Below is a small trained network, with its code and all its weights. Each question gives an input and a class and asks what happens when units are switched off, that is, made to give their printed mean instead of their output.

import numpy as np


def w(rows, s, z=0):
    codes = np.array(rows[::2]) - 128.0
    scale = np.full(codes.shape[1], s)
    scale[-1] = z or s
    return codes * scale


def f(y):
    return y / 2 * (1 + np.tanh(0.7978845608 * (y + 0.044715 * y**3)))


def log_softmax(a):
    a = a - a.max(-1, keepdims=True)
    return a - np.log(np.exp(a).sum(-1, keepdims=True))


def net(x, mask):
    res = np.array(x, float).reshape(1, 6) / 4 @ E
    y = f(res @ A[0][:, :-1].T + A[0][:, -1])
    res = res + np.where(mask, y, B[0][:, -1]) @ B[0][:, :-1]
    return log_softmax(res[-1] @ U[:, :-1].T + U[:, -1])


A, B = {}, {}
E = w([
[137,139,149,156,126,105],'x0',
[103,147,150,139,143,123],'x1',
[10,129,52,166,55,86],'x2',
[148,115,115,122,115,129],'x3',
[196,226,80,88,96,113],'x4',
[119,111,107,55,195,9],'x5',
],0.014)
A[0] = w([
[141,98,158,65,158,75,154],'N0',
[131,107,129,69,171,76,95],'N1',
[112,99,101,86,113,161,97],'N2',
[131,100,128,84,128,23,91],'N3',
[29,120,59,151,44,53,173],'N4',
[153,144,178,117,162,144,175],'N5',
[185,231,75,104,145,103,5],'N6',
[209,129,181,89,219,165,125],'N7',
[146,165,95,104,136,135,16],'N8',
[126,49,204,122,144,126,97],'N9',
[82,142,127,85,141,100,160],'N10',
[166,96,119,166,99,224,130],'N11',
[105,6,167,145,138,123,49],'N12',
[131,107,124,215,158,183,74],'N13',
[157,117,106,118,216,93,156],'N14',
[118,33,115,177,169,127,40],'N15',
[185,120,140,146,157,152,128],'N16',
[152,235,84,89,121,99,31],'N17',
[213,111,194,83,232,171,171],'N18',
[82,113,138,150,148,123,90],'N19',
[134,89,127,92,162,18,78],'N20',
[137,135,59,132,226,83,142],'N21',
[140,169,183,168,98,206,75],'N22',
[155,227,108,133,88,183,84],'N23',
],0.013,0.0024)
B[0] = w([
[72,86,111,157,115,165,194],'N0',
[95,82,169,140,78,164,193],'N1',
[118,143,130,133,125,131,137],'N2',
[100,69,163,153,61,231,203],'N3',
[230,198,1,196,135,105,244],'N4',
[151,195,91,142,105,140,175],'N5',
[89,157,184,13,198,34,200],'N6',
[171,186,53,162,139,126,235],'N7',
[128,139,149,102,149,137,150],'N8',
[132,146,137,77,198,52,181],'N9',
[127,138,142,148,79,160,166],'N10',
[100,50,149,131,70,180,195],'N11',
[123,172,195,24,189,27,191],'N12',
[106,117,186,132,111,183,173],'N13',
[123,111,144,177,76,213,189],'N14',
[141,123,165,5,203,59,175],'N15',
[183,163,121,147,86,145,171],'N16',
[136,93,182,76,199,39,194],'N17',
[191,188,51,154,107,132,251],'N18',
[153,124,108,97,166,142,153],'N19',
[88,73,142,148,95,169,214],'N20',
[117,75,172,173,108,159,191],'N21',
[65,84,156,181,82,182,194],'N22',
[91,91,195,83,157,169,188],'N23',
],0.009,0.023)
U = w([
[198,220,18,178,121,140,235],'0',
[60,69,206,159,79,209,134],'1',
[119,157,225,4,216,77,2],'2',
],0.014,0.0014)

Each question gives the input, the list of numbers given to net, and the class t.
The units are the neurons (one row each of A and B). Each row of codes is followed by its name. A weight is (code - 128) times the scale printed after its matrix; where a second scale follows, it is the last column's (A, B and U).
mask holds one flag per neuron, in row order. A switched-off neuron (its flag False) gives its mean, the last column of its row in B, instead of its output. The means were averaged over made-up inputs and are rounded, as every weight is.
A unit's drop is (log p(t) with every unit on - log p(t) with that unit switched off) / (log p(t) with every unit on - log p(t) with every unit switched off).
The circuit of an input: a set's keep is (log p(t) with only the set's units on - log p(t) with every unit switched off) / (log p(t) with every unit on - log p(t) with every unit switched off). Starting from the 12 units with the biggest drops (on a tie, the unit counted first), units are removed one at a time, each time the one whose removal leaves the highest keep (on an exact tie, the one counted first), for as long as the keep stays at least 0.8.
circuit, biggest first: the units of the circuit, biggest drop first
top k neurons: the k neurons with the biggest drops, biggest first
drop of u: that unit's drop, to one decimal
input [-6,4,4,3,-2,4], class 0: top 4 neurons : N4, N11, N22, N23
input [6,7,4,-4,-4,2], class 0: circuit, biggest first : N4
input [-1,-6,5,-6,-6,-5], class 2: circuit, biggest first : N12, N15
input [0,7,3,7,-3,-2], class 0: top 2 neurons : N6, N17
input [4,-4,-2,3,-7,-6], class 2: top 2 neurons : N12, N15
input [-3,6,-6,-1,6,-8], class 1: top 2 neurons : N23, N22
input [5,7,-2,8,4,-3], class 2: top 2 neurons : N4, N3
input [-8,-7,-5,1,-5,2], class 0: top 2 neurons : N18, N7
input [3,5,4,-6,0,-4], class 0: top 3 neurons : N4, N3, N20
input [3,-6,5,7,1,6], class 1: top 2 neurons : N3, N18
input [-3,2,-4,-4,6,2], class 2: top 2 neurons : N6, N4
input [-4,-2,-3,0,-5,-4], class 2: top 2 neurons : N12, N4
input [6,7,0,3,1,0], class 2: top 4 neurons : N4, N18, N7, N3
input [5,6,-6,-1,1,7], class 1: circuit, biggest first : N14
input [2,5,5,5,6,-7], class 1: drop of N23 : 0.3
input [-6,-5,-3,1,6,-8], class 1: drop of N14 : 0.0
input [-4,-4,-7,1,3,-8], class 1: drop of N23 : 5.1
